Below is a small trained network, with its code and all its weights. Each question gives an input and a class and asks what happens when units are switched off, that is, made to give their printed mean instead of their output.

import numpy as np


def w(rows, s, z=0):
    codes = np.array(rows[::2]) - 128.0
    scale = np.full(codes.shape[1], s)
    scale[-1] = z or s
    return codes * scale


def norm(h):
    return h / np.sqrt((h * h).mean(-1, keepdims=True) + 1e-5)


def f(y):
    return y / 2 * (1 + np.tanh(0.7978845608 * (y + 0.044715 * y**3)))


def log_softmax(a):
    a = a - a.max(-1, keepdims=True)
    return a - np.log(np.exp(a).sum(-1, keepdims=True))


def net(x, mask):
    res = np.array(x, float).reshape(1, 5) / 4 @ E
    u = 0
    for l in range(3):
        y = f(norm(res) @ A[l][:, :-1].T + A[l][:, -1])
        res = res + np.where(mask[u : u + 4], y, B[l][:, -1]) @ B[l][:, :-1]
        u += 4
    return log_softmax(norm(res)[-1] @ U[:, :-1].T + U[:, -1])


A, B = {}, {}
E = w([
[254,91,189,102,132],'x0',
[121,119,128,99,49],'x1',
[133,131,120,127,129],'x2',
[129,129,126,127,128],'x3',
[126,131,131,123,129],'x4',
],0.0089)
A[0] = w([
[170,191,185,168,131,2],'L0N1',
[94,75,105,101,192,225],'L0N2',
[2,145,18,97,18,64],'L0N3',
[2,196,124,177,192,134],'L0N4',
],0.0067,0.002)
B[0] = w([
[131,129,168,91,137,127],'L0N1',
[127,147,90,234,155,149],'L0N2',
[72,38,247,165,117,254],'L0N3',
[198,165,42,92,132,214],'L0N4',
],0.011,0.0078)
A[1] = w([
[108,161,143,129,85,120],'L1N1',
[117,139,143,90,7,240],'L1N2',
[130,160,31,145,122,3],'L1N3',
[158,117,158,111,138,183],'L1N4',
],0.013,0.0033)
B[1] = w([
[137,156,128,36,96,132],'L1N1',
[254,119,59,24,87,254],'L1N2',
[44,130,27,202,118,177],'L1N3',
[119,220,168,126,180,212],'L1N4',
],0.0079,0.0057)
A[2] = w([
[131,213,166,135,254,21],'L2N1',
[173,87,250,105,122,134],'L2N2',
[64,92,129,182,200,68],'L2N3',
[75,163,218,211,222,254],'L2N4',
],0.0087,0.0024)
B[2] = w([
[36,78,254,68,156,206],'L2N1',
[42,114,25,186,97,254],'L2N2',
[221,180,56,92,98,163],'L2N3',
[135,208,174,131,200,231],'L2N4',
],0.0089,0.0067)
U = w([
[109,190,19,218,165,135],'0',
[115,171,243,124,220,247],'1',
[35,18,139,146,26,53],'2',
[252,120,129,38,77,85],'3',
],0.017,0.0015)

Each question gives the input, the list of numbers given to net, and the class t.
The units are the neurons (one row each of A and B). Each row of codes is followed by its name. A weight is (code - 128) times the scale printed after its matrix; where a second scale follows, it is the last column's (A, B and U).
mask holds one flag per neuron, layer by layer. A switched-off neuron (its flag False) gives its mean, the last column of its row in B, instead of its output. The means were averaged over made-up inputs and are rounded, as every weight is.
A unit's drop is (log p(t) with every unit on - log p(t) with that unit switched off) / (log p(t) with every unit on - log p(t) with every unit switched off).
The circuit of an input: a set's keep is (log p(t) with only the set's units on - log p(t) with every unit switched off) / (log p(t) with every unit on - log p(t) with every unit switched off). Starting from all 12 units, units are removed one at a time, each time the one whose removal leaves the highest keep (on an exact tie, the one counted first), for as long as the keep stays at least 0.8.
circuit, biggest first: the units of the circuit, biggest drop first
k most important neurons: the k neurons with the biggest drops, biggest first
top k neurons in layer l: the k neurons of layer l with the biggest drops, biggest first
drop of u: that unit's drop, to one decimal
input [8,-1,-4,-4,-6], class 1: top 2 neurons in layer 1 => [L1N4, L1N2]
input [0,-7,-2,-1,-6], class 0: circuit, biggest first => [L0N3]
input [7,0,1,-1,6], class 1: 4 most important neurons => [L1N4, L1N2, L0N4, L0N3]
input [5,0,2,-6,2], class 1: 2 most important neurons => [L1N4, L0N4]
input [8,-1,-6,-8,-5], class 1: 3 most important neurons => [L1N4, L1N2, L0N4]
input [2,6,-3,2,6], class 3: 2 most important neurons => [L1N2, L0N3]
input [7,0,1,3,-6], class 1: top 2 neurons in layer 0 => [L0N4, L0N3]
input [7,-1,-6,3,5], class 1: 2 most important neurons => [L1N4, L1N2]
input [2,8,-4,8,-4], class 3: drop of L1N2 => 1.6
input [2,5,-1,4,-5], class 3: drop of L0N3 => 0.2
input [-1,-3,-7,4,7], class 0: drop of L2N2 => 0.0
input [8,-3,-1,4,-6], class 1: drop of L1N2 => 0.2
